Below are the code and all the weights of a small trained network. Each question names an input and a target symbol and asks about switching units off, where a switched-off unit gives its printed mean instead of its output.

import numpy as np


def w(rows, s, z=0):
    codes = np.array(rows[::2]) - 128.0
    scale = np.full(codes.shape[1], s)
    scale[-1] = z or s
    return codes * scale


def f(y):
    return y / 2 * (1 + np.tanh(0.7978845608 * (y + 0.044715 * y**3)))


def softmax(a):
    e = np.exp(a - a.max(-1, keepdims=True))
    return e / e.sum(-1, keepdims=True)


def log_softmax(a):
    a = a - a.max(-1, keepdims=True)
    return a - np.log(np.exp(a).sum(-1, keepdims=True))


def net(x, mask):
    ids = ['ΔΘΛΩαβγεηξπτψ'.index(c) for c in x.split()]
    T = len(ids)
    res = E[ids] + P[:T]
    u = 0
    for l in range(2):
        q, k, v = (res @ M[l].T for M in (Q, K, V))
        z = softmax(np.where(np.tri(T) > 0, q @ k.T / 3**0.5, -1e9)) @ v
        res = res + np.where(mask[u], z, O[l][:, -1]) @ O[l][:, :-1]
        u += 1
        y = f(res @ A[l][:, :-1].T + A[l][:, -1])
        res = res + np.where(mask[u : u + 8], y, B[l][:, -1]) @ B[l][:, :-1]
        u += 8
    return log_softmax(res[-1] @ U[:, :-1].T + U[:, -1])


Q, K, V, O, A, B = {}, {}, {}, {}, {}, {}
E = w([
[169,148,135],'Δ',
[125,89,110],'Θ',
[133,81,106],'Λ',
[83,16,150],'Ω',
[26,156,190],'α',
[62,200,64],'β',
[177,62,90],'γ',
[168,75,107],'ε',
[142,15,172],'η',
[152,253,105],'ξ',
[212,106,153],'π',
[192,158,153],'τ',
[201,60,167],'ψ',
],0.021)
P = w([
[5,194,193],'0',
[53,232,170],'1',
[110,229,153],'2',
[129,203,136],'3',
[153,180,129],'4',
[205,170,117],'5',
[162,155,126],'6',
[137,166,91],'7',
],0.0031)
Q[0] = w([
[72,135,143],'0.h0',
[121,170,183],'0.h0',
[254,117,67],'0.h0',
],0.0091)
K[0] = w([
[39,185,1],'0.h0',
[69,141,67],'0.h0',
[160,82,104],'0.h0',
],0.0091)
V[0] = w([
[232,3,135],'0.h0',
[147,97,70],'0.h0',
[149,75,149],'0.h0',
],0.0041)
O[0] = w([
[251,157,75,253],'0.h0',
[26,55,223,139],'0.h0',
[2,155,94,178],'0.h0',
],0.0063,0.0033)
A[0] = w([
[151,80,154,96],'0.n0',
[171,106,144,143],'0.n1',
[106,4,124,90],'0.n2',
[83,116,139,6],'0.n3',
[128,44,132,189],'0.n4',
[142,121,144,219],'0.n5',
[190,184,97,163],'0.n6',
[136,117,173,98],'0.n7',
],0.017,0.0027)
B[0] = w([
[249,213,49,187],'0.n0',
[199,147,158,192],'0.n1',
[126,245,130,249],'0.n2',
[110,88,149,137],'0.n3',
[168,255,119,231],'0.n4',
[196,96,134,156],'0.n5',
[56,155,255,212],'0.n6',
[191,38,42,141],'0.n7',
],0.0063,0.011)
Q[1] = w([
[99,174,228],'1.h0',
[255,218,23],'1.h0',
[180,138,95],'1.h0',
],0.0076)
K[1] = w([
[179,83,122],'1.h0',
[154,162,210],'1.h0',
[254,118,159],'1.h0',
],0.009)
V[1] = w([
[41,175,2],'1.h0',
[179,135,172],'1.h0',
[227,105,91],'1.h0',
],0.0068)
O[1] = w([
[152,127,67,10],'1.h0',
[140,1,157,253],'1.h0',
[157,143,56,252],'1.h0',
],0.0089,0.0069)
A[1] = w([
[180,142,132,162],'1.n0',
[185,22,44,64],'1.n1',
[143,65,157,253],'1.n2',
[98,136,62,148],'1.n3',
[252,58,126,108],'1.n4',
[100,137,53,179],'1.n5',
[84,65,70,199],'1.n6',
[119,157,92,144],'1.n7',
],0.012,0.0046)
B[1] = w([
[200,108,94,206],'1.n0',
[51,195,69,151],'1.n1',
[109,35,154,154],'1.n2',
[137,204,94,131],'1.n3',
[2,51,78,249],'1.n4',
[172,241,71,136],'1.n5',
[145,53,46,129],'1.n6',
[131,194,182,143],'1.n7',
],0.0069,0.018)
U = w([
[101,170,127,46],'Δ',
[104,195,122,87],'Θ',
[212,236,163,42],'Λ',
[88,235,184,111],'Ω',
[2,158,129,120],'α',
[18,230,73,25],'β',
[204,166,61,112],'γ',
[116,167,98,212],'ε',
[43,166,61,136],'η',
[143,151,134,224],'ξ',
[118,83,141,101],'π',
[185,126,206,254],'τ',
[50,111,76,96],'ψ',
],0.011,0.0074)

Each question gives the input, a string of symbols that net reads in full, and the target symbol t.
The units are the heads (3 rows each of Q, K, V and O) and the neurons (one row each of A and B). Each row of codes is followed by its name. A weight is (code - 128) times the scale printed after its matrix; where a second scale follows, it is the last column's (O, A, B and U).
mask holds one flag per unit, layer by layer, with each layer's heads first. A switched-off unit (its flag False) gives its mean, the last column of its rows in O or B, instead of its output. The means were averaged over made-up inputs and are rounded, as every weight is.
A unit's drop is (log p(t) with every unit on - log p(t) with that unit switched off) / (log p(t) with every unit on - log p(t) with every unit switched off).
The circuit of an input: a set's keep is (log p(t) with only the set's units on - log p(t) with every unit switched off) / (log p(t) with every unit on - log p(t) with every unit switched off). Starting from the 12 units with the biggest drops (on a tie, the unit counted first), units are removed one at a time, each time the one whose removal leaves the highest keep (on an exact tie, the one counted first), for as long as the keep stays at least 0.8.
units of the circuit, in order: the units of the circuit, biggest drop first
most important unit: the unit with the biggest drop
top k neurons: the k neurons with the biggest drops, biggest first
top k neurons in layer l: the k neurons of layer l with the biggest drops, biggest first
drop of u: that unit's drop, to one decimal
input Ω τ ε, target τ: units of the circuit, in order -> [1.h0; 1.n1; 0.n0; 0.n6]
input Ω γ Ω γ η η η ε, target η: most important unit -> 1.h0
input η η π α Ω, target Λ: units of the circuit, in order -> [0.n2; 1.n4]
input γ α Λ, target γ: units of the circuit, in order -> [0.n6; 1.n4]
input α ξ β Λ η Θ ε, target η: top 2 neurons -> [0.n4; 0.n2]
input η γ τ, target τ: top 3 neurons -> [0.n6; 1.n4; 0.n2]
input η τ τ Θ, target τ: units of the circuit, in order -> [1.n4; 1.n1]
input γ Λ Λ, target γ: units of the circuit, in order -> [0.n6; 1.h0]
input ξ Λ α ε ψ γ, target ψ: units of the circuit, in order -> [1.n4; 1.h0; 0.n1]
input γ γ ξ Λ β α τ Θ, target τ: units of the circuit, in order -> [1.n4; 1.n1; 0.n0]
input ε τ π ξ ε π α π, target π: top 3 neurons -> [1.n4; 0.n6; 0.n2]
input π α η ε ε τ Θ η, target γ: top 4 neurons -> [0.n2; 0.n4; 0.n0; 1.n0]
input γ γ ψ ξ Δ Θ η Δ, target τ: top 3 neurons -> [0.n6; 1.n4; 1.n1]
input β Δ ε τ γ, target τ: most important unit -> 1.h0
input Λ Ω Λ ξ, target Ω: top 2 neurons in layer 1 -> [1.n4; 1.n0]
input α τ ε, target τ: top 3 neurons in layer 0 -> [0.n0; 0.n7; 0.n4]
input Ω γ ξ η γ η τ, target τ: top 3 neurons -> [0.n6; 1.n1; 1.n4]
input η η ξ α α ξ, target Ω: top 2 neurons -> [0.n6; 1.n4]
input γ ψ Θ ε, target ψ: top 3 neurons in layer 0 -> [0.n2; 0.n1; 0.n0]
input Λ γ α ψ γ γ, target ψ: most important unit -> 1.n4
input τ Ω Ω Δ τ Λ, target τ: top 2 neurons in layer 0 -> [0.n0; 0.n7]
input ξ γ ξ τ γ, target τ: drop of 0.h0 -> -0.1
input Θ η β β η γ Ω, target Λ: drop of 0.n4 -> 0.1
input Δ η π γ π, target π: drop of 1.n4 -> 0.6
